Each row has a hidden trait or not; one of two labels after the row says which. A new part has a new trait and new labels.
[ 14   3 -13   3  -2  17  13  31   2  -1  11 -19  -2  -5  -5  29  10   8
 -10   0  20 -14   4   6 -22  -1 -10  -2   2   1  34  -6   1   2  -9   3
  11  -3   8  -4 -39  29   8  -7  13  -4   1   5  -5 -26   4  11  -9  -3
  -3  -2   8   3   3  15 -10   2   5  -4  25   3   8  12 -10   2  -3   6
 -21  10]
zubut
[  33  -12  -62  -32   76   25  -48   36    7   20   11   19    0   21
  112  -55   -9   30   22    0   14 -104   -3    7   31    2  -35    0
    5    1   60   -9  -30   36  112    2   -9   40    2  -13    1   11
   42  -31    6  -24    7    6   -3  -44   -3  -42   -8   27   -2   -3
   27  -13    9    4  -19   -1   58   -2   27   33   30  -18   -6    7
   -3  -19    7  -23]
Ruz
[  37  -14  -65  -30   77   26  -44   27    1   -3   13    5    0    5
   69  -55   10   35   -8   -1   43 -107   -6   20   12   -1  -38   -2
   -3   -7   68   10  -31   17   52    3   -9   25   13   -3   11   28
   49  -20   39  -20    1   20   -6  -45    3  -40   -3   23   -8   -4
   29  -13    3    4  -18    0   34   -4   11   35   17  -16   -7    6
   -1   -9   16  -21]
Ruz
[-12   5  20  18 -27  -6  41  -9 -17  -4   9  -4   2  -6  -2  17  10   3
  -9  -2 -29  61   0   7 -11   2  -8  -2   5  16 -11  -2  11   0 -11   3
  11  -7   8   0   2   2  38  15  -5  41  -6 -14  -1   4  -4  31  -8 -15
 -10  -2 -17   6   3  14  21   1 -13  -4 -12   4   7  28  -9  -3 -11 -37
 -25   0]
zubut
[  6   4 -36   0  28   7 -32  23   1  11   9  13   1  10  77 -55  -9   6
  21  -1 -10 -30   1   6  17   3 -34   0   7  10  36 -10 -23  27  64   3
  -9  25   2  -5  10   0  52 -30  -4  -1   0  -8   0 -26  -4 -27  -4  -2
  -6  -4   1   3   5  16  -3  -4  23  -4   9  18  22 -17  -7   4  -9 -37
 -20 -20]
Ruz
[  0  17   5   4 -22  -8  44   9 -16  -4  11  -3   0 -11 -54  20   9   5
 -17   1 -22  83   0   6 -35  -2  19  -3   4  -2  12   9  20 -18 -75   2
  19 -16  10  13  -5  12  35  32   6  49  -7  -4   8  -2   1  30  -7 -13
  -6  -1 -13   7  -2  24  15   0 -28  -2  -3  -5 -12  31  -6   1  -2  -9
 -19  23]
Ruz
[  2 -13   1   3 -15   7  44  15   1  -3  14  -7  -2 -10 -28  17  10   6
  -9  -1  14  15  -4   0 -37  -1   3  -3  -3  -7   3   2   3 -15 -24   3
  18  -2  12  -3 -35  12  16  -2   8  19  -8   5 -12 -24   2  10  -6   0
  -7  -2   0   0   1   4  -6  17 -13  -3   2  -6  -2  22  -7  -3 -10   4
 -21   2]
Ruz
[ 15   5   5   0   1  11   7  24   3  -3  11 -12   0  -3   6  19   9   5
  -6   0   4  10   4   6  -9   1 -10   0   4   1  26  -3   4   3  -1   3
  10  -1   1 -13  -3  13  34  -5   7  -1   1 -14   9 -26   1   9  -7  -2
  -6  -2   2   3   6  15  -1   0  16  -2  14  12  15   9  -6   2   1  -8
 -20   8]
zubut
[  9 -11  18   0 -20  15  31  50  -2  -3  15 -23  -1 -12  -7  28  15  10
 -22 -11  -3  63   1   9 -28  -1  -8  -3   6   4  52 -12   5   0 -32   8
  18 -14  13  -8 -32  26  45 -12   8   2  -2  -5  -5 -39  -1  34 -16  -7
  -9  -5  -1   5   6  26   0   7   2 -11   8  12  12  26 -10  -4 -11 -24
 -33  13]
zubut
[   0    5  -59   12   29    9  -51   22   12   16   13    7   -2    4
   18  -29    9   17    6    2   28 -100   -4    0   -7   -2  -23   -1
   -3   -6   55  -10  -30   13   40    3   -5   13    7  -13  -26   10
   34  -33   39  -16    4   18  -11  -43    2  -41   -7   29   -1   -1
   23  -12    2    9  -19   11   26   -3   28    1    7   -1   -6    8
   -2   -3  -21    0]
Ruz
[  0  17  14  20 -20   8  23  25   7  -3  11 -17  -2 -13 -43  56  10   6
 -13   0  25  18   1   2 -31  -2   8  -3  -3   1  31  -3   3  -6 -47   3
  21 -23   7  -4 -38  23  23   5  38  -8   0   1  -5 -19   5  11 -14  -3
  -2  -1   4   4   2  13  -7  12  -7  -3  24  -7   2  18 -11   2   1   7
 -29  38]
zubut
[ 31   4 -51 -31  41   7   0  18  -5  -3  11   6   0   0  35 -40   9  10
  -9   0  -4 -39  -5  19 -10  -1 -31  -1   4  -7  27  10  -8   0   5   3
   4   2   9  -5  12  17  53  -6   7   2  -7   4   5 -17   1 -11   0  -2
 -10  -3   4   1   2  20  -1  -4  13  -3   8  25   9   7  -2   2  -3 -11
  18 -16]
Ruz
[ 29  10 -38 -28  35   3 -10  16  -7  -3   8  12   0  -1  16 -24   7  16
  -3   4  -5 -26  -5  16  -5   1 -16  -1   4  -8  20  12  -4   1  -4   1
   5   4   4  -3  11  12  32  -3   6  -1  -1   0   5 -34   2  -5   3   1
  -5  -1   2  -6   2  11  -1  -6   2   0   6  23   6   5  -1   3   2  -8
  15  -8]
Ruz
[-12  24  42  28 -33   5  44  28   2  -4  11 -18  -2 -14 -58  57   9   6
 -19   0  -5  99   3   4 -37  -1  18  -1   4   6  19  -7  21  -9 -72   3
  24 -21   6  -4 -37  14  13   8   6  15   0 -13  -1 -13   3  31 -13 -14
  -2   1   1  11   1  19   6   1 -24  -3  10 -12   0  22 -11  -2  -3 -11
 -31  40]
zubut
[  0   4  22   5 -27   7   7 -13   1   1   9  -4   0  -4  -4  18   5   3
  -9   0 -27  46   1   6 -10  -2  -5   0   4  11   2  -3   3   2  -6   4
  11   6   7  -4   5   3  35  -7   6  28  -3  -4   9   6  -1  12  -7  -5
  -8  -3 -11   6   2  15   3  -4  -3  -2 -12   2  -6  17  -3  -3  -8  -9
 -10  24]
zubut
[ 22  -6 -13 -31  13  21   7  46  -1   4  13  -8   0  -1  36   3  12  13
 -18  -6   5 -28   1  13 -16  -1 -21  -2   5   3  48 -13  -8  10  12   6
   8  -3   7  -6 -13  23  42 -13   2 -18  -1   2  -1 -53   4  -6 -14  -1
  -8  -5   6   3  11  22  -7  -1  28  -8  11  27  23  -3  -8   1 -10 -19
 -17   6]
zubut
[-12  -1  15  34 -28  -4  57  -5 -12  -3  11 -14   0 -14 -51  43  11   8
 -24  -3  -5  40   0   0 -31  -2   1  -2  -2   1   4   7  15 -14 -49   4
  13 -15  14  -3 -30  15  27  20   7  27   0  -1 -12 -23   0  42 -16  -3
  -8  -1 -18   3  -1  15  11  18 -15  -6   2  -9 -10  38 -12  -4  -6 -13
 -32  15]
zubut
[  3   7  12   9 -33  -4  65  21 -17  -4  12  -5   1  -9 -50   7  11   9
 -25  -3 -27  87   0  13 -42  -1  20  -4   5   2  19   6  21 -17 -79   5
  17 -21  14  14  -7  17  39  27   8  53  -8   0   7 -10   1  38 -11 -14
  -9  -3 -17   7   0  29  24   5 -28  -6 -14   5  -9  40  -6  -2  -9 -27
 -23  33]
Ruz
[  7  -6 -10   4  -9   1  13  32  -3  10  13  -6   1  -6   8 -45  -5  10
   3  -8 -25  36  -1   2 -19  -1 -14  -2   8  16  46 -14  -4   3 -14   6
   5  -3   9   2   1   8  43 -12  -3  21  -1  -8  -5 -29  -5   0 -14  -4
  -7  -4  -9   3   4  22  -1   5   1  -9   3   7  11  24  -9   2 -17 -46
 -36  14]
Ruz
[-14   9  44  35 -32  -7  58 -12 -16  -3  12  -7   2 -14 -55  66   9   2
 -20  -1 -30  97   2   2 -27   0  22  -1   4  16  -4   3  29 -17 -80   3
  17 -20   9  13  -8  -1  31  29  -6  51  -7 -14  -1   6   1  44  -9 -15
 -10   2 -18  10  -1  15  25   2 -30  -3 -12 -11 -12  39 -10  -4  -6 -36
 -30  20]
zubut
[-14  24  45  27 -34   4  56  21   2  -3  10 -18  -2 -14 -54  68   9   2
 -17   0  -4  95   4   0 -36  -3  24  -1   1  11  -2  -3  29 -18 -66   4
  23 -22   6  -3 -38  14  11  27   6  38   0  -8   0   1   3  45 -13 -12
  -6   2  -7  11   2  14   6   9 -29  -2   9 -12  -7  25 -10   1  -2 -10
 -30  40]
zubut
[  28  -11  -58  -25   76   25  -47   36   12   20   12   20    0   22
  114  -56   -9   21   24    2   46 -111   -5    6   33    3  -33    0
    4   -4   58  -10  -29   36  115    2  -11   40    5  -13   -5   12
   44  -32   31  -23    7   12  -10  -41    1  -44   -1   29   -1   -3
   29  -13    9    3  -18    0   58   -2   28   28   30  -18   -2    8
   -1   -9    5  -23]
Ruz

Next part:
[-19  -7  -6 -41 -14  27 -45  25  -6 -66  -4 -14   0  -7 -19  23 -46  -2
   2  -5  -7  49  -4   5  10 -21 -99  -9 -19 -31  11   0  18   5  40 -43
 -55   9  13 -18 -19 -43 -25   6 -33 -10  -8  14 -21   7  21  85  -2 -22
  22   2  46  -8 -40   3 -67 -14 -15  24 -12 -24  17 -28  63 -25  13 -26
   2 -11 -11   9 -21 -23   7  -8 -37  24 -48  53 -37  -3 -40   3   4  56
  39  -6  -6 -22  10 -31   3  26   1  54  17  15 -18  -5  22  42 -26 -14
  -5   8  -8  66   4 -14  23  16 -43 -56]
<37>
[ -46   -6   14  -18  -16   62  -60   64  -12  -14   -3  -16    7  -12
   41   20  -15  -45   -8  -21  -12   96   11   -9   -2  -24  -90  -14
  -23  -11  -12   -5   27   23   59 -109 -127    4   20  -32   30  -76
  -70  -11  -49  -12  -29   13  -70   25   30   45  -68   10   23  -67
   34  -30   -9   38  -61  -11  -42   66  -38   35  -19  -80   52  -25
   40  -53   79  -25    5   74   12    8   90  -28    0   56  -68   72
   10   11  -27  -31   30  -37   14  -21   -1  -70  -35  -55  -35  -22
   -9  127   83   39   40  -13   26   55  -33   22    8   51  -16  108
  -47   25   27   20  -18  -59]
<37>
[-12 -20 -25 -36 -13  -4 -62  38  14 -76 -17  -8   1   1 -20  -6 -39  19
  20 -14  18  19 -26  -1  19  -9 -22 -10 -12 -28  41  20  -3  -6  76 -62
   6   5  39 -16 -14 -34 -31  22 -31 -22 -12  26 -15 -18  39  48   5 -26
  17  -2  69 -23 -50   0 -51  14  -4  62  -9 -25  38  29  51 -12   7 -16
 -32 -11 -23  16 -27 -34  -2  -4 -24  32 -37   1 -45  36 -48   9   0  85
  32   6 -25 -24  23 -30  55   7   7 -19  -2   5 -10   4  39  45  -2 -21
 -10  -7   1  76  19 -50  27  11 -45 -69]
<37>
[ 15   7  -9 -15  28   0  -4  -2  -7  25   0  -7  -6 -12  15 -17   8 -20
 -21   2 -17   8  41 -14 -28   7   0   6 -23   2   7 -21  10  13 -49  32
 -53  16 -29 -15 -10  -8 -30  -4 -20  17  -4 -18   4   6   0  44  21 -21
  17 -31 -20  -7  15  15   5 -14 -15 -23 -11  14  -7 -35  29 -35   4 -10
  -7  22   2   0  11  16  10   5 -22   1 -11  11 -51   0 -14   8  26 -28
  16 -24  36  32  19   3 -13   8  -6  45  11   6 -21 -16 -11  -9 -38   9
   4  -9  -1 -11 -24   2  -5 -14   4  24]
<37>
[ -23   22   16  -41  -20    4  -49   43  -12   29   18  -25    5   -8
  -36   19  -14  -43  -50   -3  -20   80   -9  -21    5   12  -57    1
  -74  -24   39  -16   42   24   56  -32 -127    4    5  -49  -40  -56
  -61  -25   22    4   -8  -35  -26   65   34   90    9   -1   59   -9
   -1   -3  -12   42  -67   -4  -72  -12  -42   -5   -2  -91   65  -13
   -4  -57   23   18  -19   25   81   -8   64   -9  -48   57    7   98
  -45  -53  -22    4   -6   10   69  -14   27  -49   30  -10  -59    9
    7  127   41   10   26    2   37   25  -61   12  -11  -11  -17   85
  -20  -14   16    6   -3  -90]
<37>
[   4   48   -5  -76  -39   13  -21   40  -12  -23    4  -30    2   -1
    3   47   -9  -69  -36   21  -16   14   69  -20  -17   38 -127   23
  -84  -19    9  -37   35   12   -5   -1  -63    3  -22  -40  -93  -27
  -88  -22   32   26  -21  -70  -13   46  -17  105   42  -46   46    4
   31   49   -2   53  -49   11  -32  -24   -2  -38   19  -37   66  -40
   -1  -24  -76   31  -27  -53    1  -41  -13    8  -36    6   48   28
  -66  -62  -43   11  -41   72   78   -9  112  -22   81  -34  -64   60
    2   99  -41   20  -16  -39  -10    5 -104   19   10    6  -12    8
  -11  -19  -32   33   -7  -24]
<37>
[  -9   -7  -18  -62   -9   27  -57   93   19  -63  -37  -11  -10   -2
   37   12  -14  -27   28  -21   -2   21  -12  -18   -2   -5 -127    2
    3  -19   -9    7   13    1   59 -120  -78   14   31  -28    9  -36
  -86    4  -90  -27  -36   -3  -39  -16   30   63  -18  -33   12  -84
   75  -38  -42   21    5    8  -10   68  -19   18   20  -25   72  -36
   20  -34    7  -19   19   32  -49  -27   34   -4  -14   26  -57   -3
  -32   68  -48  -10   19   24   30  -18    5  -18  -10  -67   76   -5
   -9   16   54   36   21  -46   20  100  -10    5    9   34    1  114
  -11  -10   27   26  -62  -95]
<37>
[-28  -6 -27   6 -11  53 -43 -12   7 -85   9 -14  27 -12  10  13 -39   1
 -10 -17  -4  22 -15  20  11 -19  10 -23 -11 -13  -8 -21  23  -7  46 -35
 -30   6  13 -14  34 -42   5  23 -38  -2  23  28 -35   8  12  58 -35 -20
  22  20  -2  22 -40  18 -32 -23  10  44  19 -35  13   9 -11 -14  38 -13
  31 -20  -2  47 -38  -9  33 -14 -11   0 -34  -9   2  21 -19 -16  -3  -5
   4   1   1 -61  -6  -4 -24  19   6  63  24  44  -3  10   6   1 -19 -30
  -5  19  -4  44  -1 -54  21  10 -43 -43]
<37>
[   3   10  -40  -40    6   51  -12  -18   -2  -50   -9  -15   11  -11
   17    8   -6  -35  -15    5  -21   -7   47    9  -21    3 -101    9
  -26    3   -2  -44   35    3  -61   29   24   32  -40  -11   -4  -25
   -7   14  -43   29    5   -9   -6    7  -35   69   -1  -43   36   -9
  -15   32  -18   25  -23  -31    0    8   28   -5   16    6   25  -52
   31    7  -42    6  -14   31  -42  -17    5   -6  -24  -14  -14  -28
  -47   37  -26   -3   -8   11   -7  -19   25   16   37  -19   15   46
    0   51  -24   31  -42   -8  -33  -10  -60   -5    7   -3   -8  -10
  -25  -27   -5    8  -19   19]
<37>
[ -2  20  -7 -46   3   0 -41  20  -7  16   3 -20  -1 -12  -9   9  -9 -44
 -31  -2 -24  24  33 -27 -12  19 -76   3 -56 -17  22 -30  21  13   1  -5
 -96  14 -10 -42 -31 -44 -43 -18 -17   4 -11 -24 -21  29  16  90  17 -16
  33 -24 -20   9  -4  39 -40  -6 -53 -12 -31   1   2 -64  57 -38   3 -37
  -7  25 -11  -2  37  -6  34  -4 -42  31   1  57 -57 -22 -34   3   7  -7
  67 -21  22  -6  24 -19 -45  16   2 127  30  13  -3 -16  12  12 -51  14
  -2  -9  -7  36 -24  -5  -2   0 -26 -48]
<37>
[-11 -16 -26  25  26  26  -6 -23  -1 -25  -4  -6  18 -19  14  -9 -16  -4
  -9 -12 -20   4  18   7  -5 -17  10 -21 -20   8 -22 -26  11   1 -19   4
 -27  27 -20  -8  58 -21  11  12 -57   1  14  17 -17  -4   4  22 -26  -8
   0  -5 -29   6 -19  14  -4 -27 -11  26   7  31  -4  -2 -57 -26  35 -16
  45 -14   8  54 -13  20  35 -21  -4   0 -36 -18   1  50 -10 -10  28 -48
 -34 -12 -24 -18 -29   4  14 -11  -1  69  40  20  -9  13 -14  -2 -23  -5
   3   5   1   2 -28  -1  21   0 -23  -5]
<37>
[-21   1 -16 -34  -1  35 -56  44  11 -27  -7 -29   5  -8  16   4 -17 -31
  -8 -15 -11  40  10  -7  -4   4 -74  -2 -17 -12  -9 -17  30   2  45 -65
 -63  10  12 -27   8 -54 -54   0 -53 -13 -10  -5 -31  17  23  72 -20 -22
  25 -53  10 -12 -20  41 -28 -10 -13  44  -8  26  11 -42  34 -27  27 -23
  15  -6   4  45  14 -11  47 -10 -17  22 -29  18 -24  31 -39 -14   3  -1
  35 -22  20 -52  -7 -27   4  -2  -1  83  48  24  23 -13  12  51 -35  -3
   1  20  -4  76 -17 -25  15  14 -36 -81]
<37>
[ -18   -2    4    9   18    1   31  -10   -7  104    9  -10   10   -7
   22  -22   30  -45  -22   -2  -14   -6   18  -11  -19   10   22    9
  -22   45    0  -29    3    8  -56   34    4   10  -41  -12   31   30
   25  -19   14   23    2  -17  -15   12  -18  -54  -28   32    7  -13
  -88   10   36   40   24  -10  -21   -2    1   59  -38  -22  -29   19
   13    4   32   -5    3   90   63   40   39  -13   39   -1   51  -11
   10   17   25  -18    6  -80  -40  -32  -10    3  -19   27    0  -39
    3   71    8   -1   42   18  -27  -36   -8   28   12   -9  -13  -24
 -121   23    4  -12   59   39]
<36>
[   0   20   -3  -35  -13   17  -24   13  -13   -5   -3  -19    0   -6
    8   16    1  -53  -21    9  -17   18   40  -13  -14   11 -109   10
  -48   -2   19  -21   23    8  -14   14  -41   16  -61  -24  -37  -13
  -51  -16   -9   18  -10  -34  -14   24  -20   68   19  -17   32  -13
   -4   20    4   30  -28   -1  -22  -17  -13    7   -5  -37   27  -37
    8  -20  -31   11  -16   -8    4  -17    0   -3  -23   13   11   19
  -55  -21  -25    4   -5   21   23  -12   49    3   39  -26  -29   26
   -3   62  -11   14  -17  -23  -18  -15  -60   23   15   -1   -9    0
  -24    0  -10    6   -1    9]
<37>
[  19   33  -16   15   11   56    3  -25   -9   10   -2  -18    5  -13
   88    5   29  -72  -27   12   -3   -6   72  -12  -33   29 -114   14
    4    4  -45  -69   31   21  -60    8  -67    3  -41  -22   -9  -18
  -28   10  -73   37   -9  -47  -30    5  -37   66    4  -28    5  -48
  -20   49   37   42   41  -18   16  -18   19   -7  -15  -54   16  -74
   19  -10   -4   21   26  -19  -40    6   18    3   -1   -7  -18  -16
  -19  -19  -11  -13   20  -34    8  -29  123   -7   24  -22  -75   38
  -16   63   21   49  -20  -59  -48  -31  -57    7   21   38    8  -35
  -31    2  -57    1   -7   48]
<37>
[-24  -8 -22 -43   0  20 -34  24  15 -51  -1 -18  10  -6 -19  11 -29  -7
  -1 -13 -19  25 -11   6  10 -11 -27  -9 -25  -5  15  -3  20  -6  32 -35
 -27  19  11 -20   8 -35 -16   1 -18 -14   5 -19 -27  21  27  49 -22 -15
  30 -12   9  -3 -40  23 -48 -15 -19  41   3  -4  16   2  16  -1  19 -11
  11 -12 -15  69  -3 -10  34 -11 -19  20 -15  13 -14  31 -31 -13 -19   6
  19  -8   1 -40 -22 -16  23   0   8  66  35  25  19  17  17  35 -10 -16
  -8   0 -14  62  -7 -34  16  18 -21 -70]
<37>
[-25 -18   0   2  -7  -1   3   1  -6 -24   7  -1  10  -1 -48  16 -39  33
   1 -11 -14  23 -34  11  24 -36  29 -30 -12 -11  12  18   2 -13  38 -27
 -11   8  25  -7  14 -20  34  -2  32 -25  16  32  -2   8  25   1 -18   7
  12  57  14   1 -35  -3 -45  -8 -32  29  -2  -7   7  26 -12  18   8  -2
  30 -28 -13  29  20  -1   7 -12 -15  10 -17  29 -13   7 -15   4  -4  22
  -8  14 -70 -21  -3  12  24 -10  10  37  11 -14   6  45  25  18   3 -10
 -15 -13  -8  39   6   1  35  10 -35 -51]
<37>
[-37  -7  -9 -37  -2  15 -42  98  -8  14 -17 -25   4  -9  11 -11  -2 -50
  -8 -19 -17  58  27 -24 -14   1 -94  -1 -48   0  30 -26   4  18  20 -47
 -91  18  -4 -35   9 -47 -67 -21 -44  -1 -29 -13 -53  14  29  58 -16   0
  44 -82  -1 -23  -7  54 -51   1 -55  33 -39  59 -11 -72  80 -31  31 -65
  16  -8 -13  79  38   4  42 -23 -12  31 -26  29 -50  33 -42 -10  28 -26
  22 -34   5  -4  -1 -40   6 -22  -3 125  36  18  37 -11  15  49 -39  21
  10   5 -18  42 -41   3  40  10 -22 -55]
<37>
